Facts:
pobre -mabutul-> ruvor; pobre -mabutul-> plevek; pobre -mabutul-> kedelu; pobre -mabutul-> drapum
traklor -mabutul-> dreki; traklor -mabutul-> misus; traklor -mabutul-> mimam; drena -mabutul-> plabik
drena -mabutul-> kedra; drena -mabutul-> staplar; puval -mabutul-> dredre; gaful -mabutul-> skara
gaful -mabutul-> pogosta; flagok -mabutul-> grusa; flagok -mabutul-> famir; flagok -mabutul-> brarusu
flagok -mabutul-> nekun; flagok -mabutul-> fize; stabrun -mabutul-> rustal; stabrun -mabutul-> mugen
motoklum -mabutul-> mimam; motoklum -mabutul-> biskosas; trelamo -mabutul-> ruvor; trelamo -mabutul-> brarusu
trelamo -mabutul-> drapum; trelamo -mabutul-> guzur; trelamo -mabutul-> staplar; skostus -mabutul-> dreki
skostus -mabutul-> stovik; brokir -mabutul-> trubrobro; brokir -mabutul-> flotor; brokir -mabutul-> zabraskin
flesok -mabutul-> zuzak; flesok -mabutul-> zemol; flesok -mabutul-> todoskar; teke -mabutul-> lastir
teke -mabutul-> trogori; teke -mabutul-> noski; pufum -mabutul-> zovarom; pufum -mabutul-> rogun
pufum -mabutul-> magrabel; rubri -mabutul-> dreleri; rubri -mabutul-> klotris; rubri -mabutul-> saklabe
rubri -mabutul-> klezim; pibrul -mabutul-> dreleri; dagir -mabutul-> noski; dagir -mabutul-> mimam
klaskapom -mabutul-> dedrum; klaskapom -mabutul-> tadar; klaskapom -mabutul-> trubrobro; gatrel -mabutul-> trogori
gatrel -mabutul-> plopir; gatrel -mabutul-> studris; gatrel -mabutul-> kedra; lamal -mabutul-> platros
lamal -mabutul-> brovatri; plafu -mabutul-> raste; plafu -mabutul-> vetril; plafu -mabutul-> naki
plafu -mabutul-> datre; plafu -mabutul-> plabik; budrivus -mabutul-> mimam; budrivus -mabutul-> rusti
brotrir -mabutul-> semam; sime -mabutul-> dudri; sime -mabutul-> dedrum; fugi -mabutul-> drarol
fugi -mabutul-> kedra; trebur -mabutul-> kadil; trebur -mabutul-> dudri; trebur -mabutul-> tadar
trebur -mabutul-> misus; nupo -mabutul-> dudri; zaflemim -mabutul-> mobres; zaflemim -mabutul-> klotris
bufur -mabutul-> zovarom; bufur -mabutul-> trogori; bufur -mabutul-> nepama; trodu -mabutul-> kedelu
trodu -mabutul-> puser; trodu -mabutul-> pogosta; tastu -mabutul-> trenubrok; fledrum -mabutul-> platros
fledrum -mabutul-> flegro; grukal -mabutul-> bruplonas; grukal -mabutul-> magrabel; grukal -mabutul-> groru
grukal -mabutul-> kedra; vedrofan -mabutul-> kubra; kevon -mabutul-> zeflen; kevon -mabutul-> lastir
kevon -mabutul-> flatriti; plutuzil -mabutul-> fasen; plutuzil -mabutul-> guzur; plutuzil -mabutul-> gama
plutuzil -mabutul-> bopo; goplak -mabutul-> mimafo; goplak -mabutul-> fonol; goplak -mabutul-> tilis
goplak -mabutul-> noski; goplak -mabutul-> staplar; rozir -mabutul-> tigol; rozir -mabutul-> groru
subro -mabutul-> nafi; falefal -mabutul-> platros; falefal -mabutul-> gromo; falefal -mabutul-> rogun
togrul -mabutul-> grose; togrul -mabutul-> rikin; togrul -mabutul-> rusti; zivim -mabutul-> ruvor
zivim -mabutul-> flatriti; zivim -mabutul-> naki; meton -mabutul-> gromo; meton -mabutul-> klotris
meton -mabutul-> zabraskin; pitan -mabutul-> kesor; pitan -mabutul-> datre; pitan -mabutul-> staplar
litron -mabutul-> dreleri; litron -mabutul-> zibrim; ligul -mabutul-> droklom; ligul -mabutul-> kedra
teflotum -mabutul-> dudri; teflotum -mabutul-> rusti; trukovi -mabutul-> famir; trukovi -mabutul-> plevek
trukovi -mabutul-> satus; siflok -mabutul-> zitro; siflok -mabutul-> dreki; siflok -mabutul-> magrabel
siflok -mabutul-> plabik; flinestur -stuva-> gama; grusa -stuva-> flatriti; semam -stuva-> dedrum
mugen -stuva-> plabik; zitro -stuva-> nekun; traklor -stuva-> sikem; drarol -stuva-> legrur
drena -stuva-> zibrim; flotor -stuva-> skatres; gromo -stuva-> nepama; stabrun -stuva-> bopo
flegro -stuva-> subro; satus -stuva-> flotor; pibrul -stuva-> brotrir; dagir -stuva-> zemol
klotris -stuva-> mimafo; todoskar -stuva-> flinestur; mobres -stuva-> trodu; lamal -stuva-> tigol
tilis -stuva-> togrul; liduk -stuva-> klotris; trubrobro -stuva-> kevon; plafu -stuva-> gresor
brotrir -stuva-> famir; sime -stuva-> fletre; legrur -stuva-> kesor; trebur -stuva-> liduk
nupo -stuva-> tilis; bufur -stuva-> fasen; dedrum -stuva-> ligul; flastisek -stuva-> grala
vedrofan -stuva-> pibrul; tigol -stuva-> dredre; biskosas -stuva-> plevek; rogun -stuva-> flastisek
plutuzil -stuva-> noski; misus -stuva-> ritul; raste -stuva-> diski; famir -stuva-> budrivus
rozir -stuva-> drena; subro -stuva-> nupo; fize -stuva-> biskosas; drezek -stuva-> plafu
rikin -stuva-> mimam; togrul -stuva-> dagir; plevek -stuva-> tapla; ritul -stuva-> brokir
bopo -stuva-> gaful; gama -stuva-> gromo; litron -stuva-> fonol; brovatri -stuva-> rikin
guzur -stuva-> traklor; skatres -stuva-> raste; ligul -stuva-> trenubrok; teflotum -stuva-> zitro
fasen -stuva-> skostus; zabraskin -stuva-> kadil; zibrim -stuva-> trubrobro; flatriti -stuva-> rustal
trukovi -stuva-> lerim; diski -stuva-> pligrol; naki -stuva-> satus; pligrol -stuva-> motoklum
nekun -stuva-> stabrun; zeflen -stuva-> lamal

Known rows:
semam: -10, -3, -4, -4, 14, -4, 3, -8, -9, -5, -7, 1, -2, 4, -11, 0, -15, 2, 5, 15, 5, -9, -5, 9, 12, 10, 20, -2, -4, -15, 3
satus: -2, -15, -17, -10, 15, -8, 11, -3, -5, -5, 2, 2, 2, 22, -14, 3, -6, -3, 3, 3, 5, -11, -3, 4, 11, 17, 33, -1, 3, -11, 1
trubrobro: -2, 0, -1, 23, 17, -1, 10, -11, -18, -4, -48, 15, 5, -18, -6, 4, -12, 20, 5, 13, 7, 3, 6, 10, 27, 21, 48, 9, 18, -7, -2
dedrum: -11, -1, 0, -3, 13, -3, 3, -6, -4, -4, -6, -4, -3, 7, -14, -3, -19, 1, 8, 26, 2, -14, -4, 12, 19, 8, 26, -6, -12, -21, 2
subro: -12, -4, -29, 1, -4, 1, 10, -8, -22, -2, -13, -3, -1, 3, -8, 1, -12, -5, -2, -1, 8, -5, -5, 10, 24, -28, -10, 2, -4, -3, 7
brovatri: -9, -5, -6, -2, 13, -6, 2, -8, -13, -6, -7, 3, -2, 7, -10, 2, -13, 3, 3, 12, 5, -9, -2, 7, 11, 13, 16, -1, -2, -14, 3
ligul: -8, -6, 0, -11, -5, 6, 3, -12, -4, -8, -4, -5, 5, -2, -16, -3, -22, 0, 3, 7, 11, -4, -5, 11, 28, 15, 20, 3, -20, -12, -2
magrabel: -7, -2, 7, 4, 18, 1, -9, 2, 11, -19, 12, 9, -3, -13, -2, 5, 7, 3, 3, -1, -8, -2, 3, -1, 6, -2, -7, 0, -1, 4, 0
rustal: -8, 1, 8, 5, 18, 1, -6, 1, 12, -16, 14, 11, -5, -4, -1, 2, 9, 5, 5, -1, -7, -6, 3, 2, 5, -4, -5, -4, -1, 6, -1
dreleri: -10, 15, 2, 2, 14, 2, -11, 6, 13, -12, 11, 14, -3, -9, -6, 3, 15, 7, 6, -9, -5, -6, -8, 9, 4, -1, 1, -2, 2, 12, -3
trodu: -5, 3, 6, 4, 9, 6, 1, -3, 9, -17, 7, 0, -9, 1, -2, 5, 9, 5, 2, -20, -2, -11, 6, 4, 7, -21, -5, -3, -5, 15, 1
dreki: -7, -2, 7, 2, 25, 2, -10, 1, 11, -18, 5, 1, -4, -18, -1, 6, 8, 1, 5, -2, -13, -2, 2, 1, 5, -4, -6, 0, 3, 3, 4
kedelu: -7, 1, 7, 6, 20, 0, -2, 0, 13, -16, 12, 9, -7, -5, -1, 2, 9, 5, 4, -2, -5, -8, 2, 1, 2, -11, -5, -4, 0, 7, 0
sikem: -7, 1, 8, 5, 18, 1, -6, 1, 12, -16, 13, 11, -4, -4, 0, 2, 8, 5, 4, -1, -7, -6, 2, 2, 5, -5, -5, -4, -1, 5, -2
zovarom: -8, 0, 8, 6, 16, 0, -7, 1, 10, -16, 17, 14, -2, -1, 0, 3, 9, 5, 4, -2, -6, -6, 4, 2, 5, 0, -7, -3, -2, 5, -3
trogori: -7, 0, 9, 5, 9, 1, -5, -1, 10, -14, 22, 18, 0, 8, 2, -2, 9, 6, 4, -3, -3, -5, 4, 2, 6, 2, -7, -4, -3, 9, -7
puser: -7, 1, 7, 6, 18, 0, -4, 1, 12, -16, 13, 10, -5, -3, -1, 2, 9, 5, 4, -1, -6, -6, 3, 1, 4, -6, -5, -4, 0, 6, -1
kevon: -1, 4, 9, 15, 7, 9, 4, -7, 5, -14, -3, 10, -2, 1, 2, 3, 10, 12, 4, -20, 0, -5, 11, 7, 15, -11, 6, 0, 2, 19, -5
rubri: -7, 18, 1, 1, 3, 8, -9, 3, 8, -14, 7, 6, -4, -3, -8, 6, 14, 7, 4, -25, -2, -10, -3, 14, 10, -8, -1, -1, -4, 19, -3

Rows:
No name comes twice in this set of rows, the named rows included.
-7, 0, 9, 10, 17, -2, -9, 1, 4, -19, 24, 11, -2, 0, 1, 9, 9, 4, 2, -2, -8, -12, 9, 3, 6, 3, -11, -4, -5, 3, -4 | platros
-4, -3, 7, -1, -2, 9, -7, -2, 11, -22, 7, 7, 0, -10, -4, 5, 3, 3, -2, -17, -2, 1, 5, -1, 17, -3, -10, 6, -8, 13, -3 | grukal
-9, -6, -6, -5, 10, -5, 2, -7, -9, -6, -10, 6, -1, 3, -10, -1, -14, 3, 2, 11, 6, -4, -5, 4, 12, 14, 17, 2, 0, -13, 2 | drarol
-8, 1, 8, 3, 16, 2, -9, 3, 11, -15, 5, 8, -4, 6, 2, -1, 8, 4, 5, 0, -14, -5, 5, 3, 8, -7, -3, -4, 3, 6, 0 | rusti
-1, -5, 2, -5, 12, 9, -6, -4, 6, -15, 7, -5, 1, 13, 3, 4, 15, -2, 4, -28, -16, -4, 7, 8, 9, -6, -2, -3, 3, 15, 0 | motoklum
4, -24, -28, -15, 15, -11, 15, 3, -2, -6, 10, 3, 7, 38, -16, 5, 0, -8, 1, -7, 3, -12, -1, 1, 11, 25, 43, 0, 10, -7, -2 | skatres
-1, -17, -20, -10, 14, -9, 9, -1, -7, -6, -1, 5, 2, 27, -13, 4, -4, -3, 1, -2, 4, -9, -2, 2, 10, 18, 32, 1, 8, -7, 1 | pligrol
-7, -5, 9, 1, 6, 3, -8, 1, 16, -19, 14, 20, 2, -11, -2, -1, 4, 4, 0, -1, -1, 5, 0, -5, 12, 6, -8, 4, -3, 8, -6 | kedra
-5, 0, 6, 0, 14, 9, -7, -2, 8, -20, 1, -8, -6, -13, -3, 9, 7, 1, 3, -18, -11, -5, 6, 5, 9, -14, -7, 1, -3, 10, 4 | skostus
-5, 6, 6, 4, 6, 7, -5, -1, 7, -18, 9, 3, -6, 3, -3, 6, 8, 5, 2, -18, -4, -11, 7, 7, 11, -13, -6, -2, -7, 14, -2 | brokir
5, -25, -28, -15, 16, -11, 16, 3, -2, -7, 8, 4, 6, 37, -16, 6, 1, -7, 0, -8, 4, -11, -2, -1, 11, 24, 43, 2, 12, -6, -1 | raste
-5, 9, 5, 4, 4, 6, -8, 0, 4, -17, 13, 4, -4, 3, -5, 9, 11, 5, 2, -21, -3, -13, 6, 10, 10, -9, -7, -2, -7, 15, -3 | meton
-7, -2, 7, 3, 20, 2, -5, 1, 14, -18, 9, 8, -5, -16, -2, 3, 7, 3, 3, -1, -6, -2, 1, -2, 5, -7, -6, 0, 0, 6, 2 | plabik
-8, 4, 8, 6, 9, 0, -10, 10, 15, -16, -3, 10, -12, 19, -1, -1, 1, 6, 2, 9, -14, -10, 9, -1, 15, -21, 1, -4, 1, 7, -1 | dudri
-11, -2, 0, -7, 19, -2, 1, -10, -6, -3, -2, -7, 2, 0, -11, -3, -16, -1, 10, 22, 0, -10, -6, 15, 15, 15, 24, -6, -11, -22, 3 | biskosas

The same objects again, as new rows of numbers:
Known rows:
satus: 12, -7, -10, -3, -6, -16, 14, 0, 7, 2, -3, 0, -22, 33, -28
droklom: 7, -5, 2, -1, 8, 3, 4, -3, -2, 5, 4, -6, -5, 1, 9
kedra: 13, -13, -1, 2, 12, 2, 7, -1, -4, 12, 2, -21, -7, -15, 12
drena: -1, -7, -9, 6, 11, -6, 9, -18, 6, 2, 14, -17, -6, -26, 14
staplar: 4, -4, 5, -5, 2, -3, 10, -2, -3, 0, 8, -4, -7, 0, 6
goplak: -6, 10, -8, -6, 5, -4, 10, -12, 9, 11, 6, 0, -3, -11, 4
mimafo: 20, 3, 1, -9, 6, 5, -2, 7, 9, -3, 3, -11, -8, 11, 15
klotris: 8, 3, 2, -1, 3, 6, -6, -6, 1, 9, 7, 2, -7, 12, 14
tastu: -7, 6, -11, -3, 8, -1, 3, -20, 8, 6, 8, -3, -1, 0, 5
grose: 4, -2, 4, -1, 8, 3, 3, -3, 1, 2, 4, -1, -4, 6, 7
rikin: 6, -1, 3, -2, 8, 5, 1, -2, 1, 3, 6, -2, -4, 5, 9
brovatri: -10, -10, 1, 1, 8, 6, 1, -12, -11, 7, 15, 9, -3, 2, 5
lamal: -12, -3, -22, -8, 12, 12, -12, -28, 0, -1, 16, -4, -2, 9, 5
fasen: 5, -3, 4, -3, 6, 4, 2, -2, 1, 3, 8, -1, -5, 6, 8
flegro: -17, -18, 31, -50, 12, -4, 11, -44, 4, 35, -6, -6, 23, 21, -42
dredre: 20, 3, 1, -8, 6, 5, -3, 3, 8, -4, 3, -11, -7, 13, 14
zuzak: 4, -3, 4, -3, 7, 4, 2, -4, -2, 3, 7, -2, -4, 8, 7
mugen: -9, -7, 5, 3, 7, 3, 6, -9, -9, 10, 12, 9, -3, 0, 5
lerim: 19, 2, 3, -9, 6, 6, -1, 3, 6, -3, 1, -12, -7, 12, 12

Rows:
No name comes twice in this set of rows, the named rows included.
9, 1, 2, 2, 4, 3, -3, -1, 3, 9, 9, 3, -6, 5, 17 | zibrim
6, 1, 2, -6, 8, 7, 1, 5, -4, 15, 3, -5, -7, -3, 5 | trogori
3, -6, -17, 3, 15, -2, 5, -13, 6, 15, 5, -23, -4, -25, 14 | ligul
1, -1, -16, -2, 13, 0, 6, -10, 4, 23, 1, -19, -3, -24, 7 | gatrel
-6, 8, -15, -4, 3, 2, -8, -27, 6, 12, 8, -1, -3, 10, 8 | meton
2, -4, -1, -1, 12, 3, -1, 0, 1, 2, 9, -3, 1, 5, 7 | dedrum
5, -4, 2, -4, 8, 7, 0, -3, -3, 6, 6, -4, -5, 6, 7 | zovarom
2, -3, 2, -1, 11, 2, 1, -3, 1, 1, 6, -3, -1, 7, 6 | tadar
-14, -3, 18, -51, 11, -10, 14, -50, 24, 33, -12, -18, 26, 17, -37 | subro
4, -7, 4, 6, 12, 5, 8, -16, 6, -9, 5, -1, -4, 10, 14 | dreki
5, 11, -11, -13, 3, -3, 1, -13, 14, -5, 7, -10, -3, 7, 7 | trodu

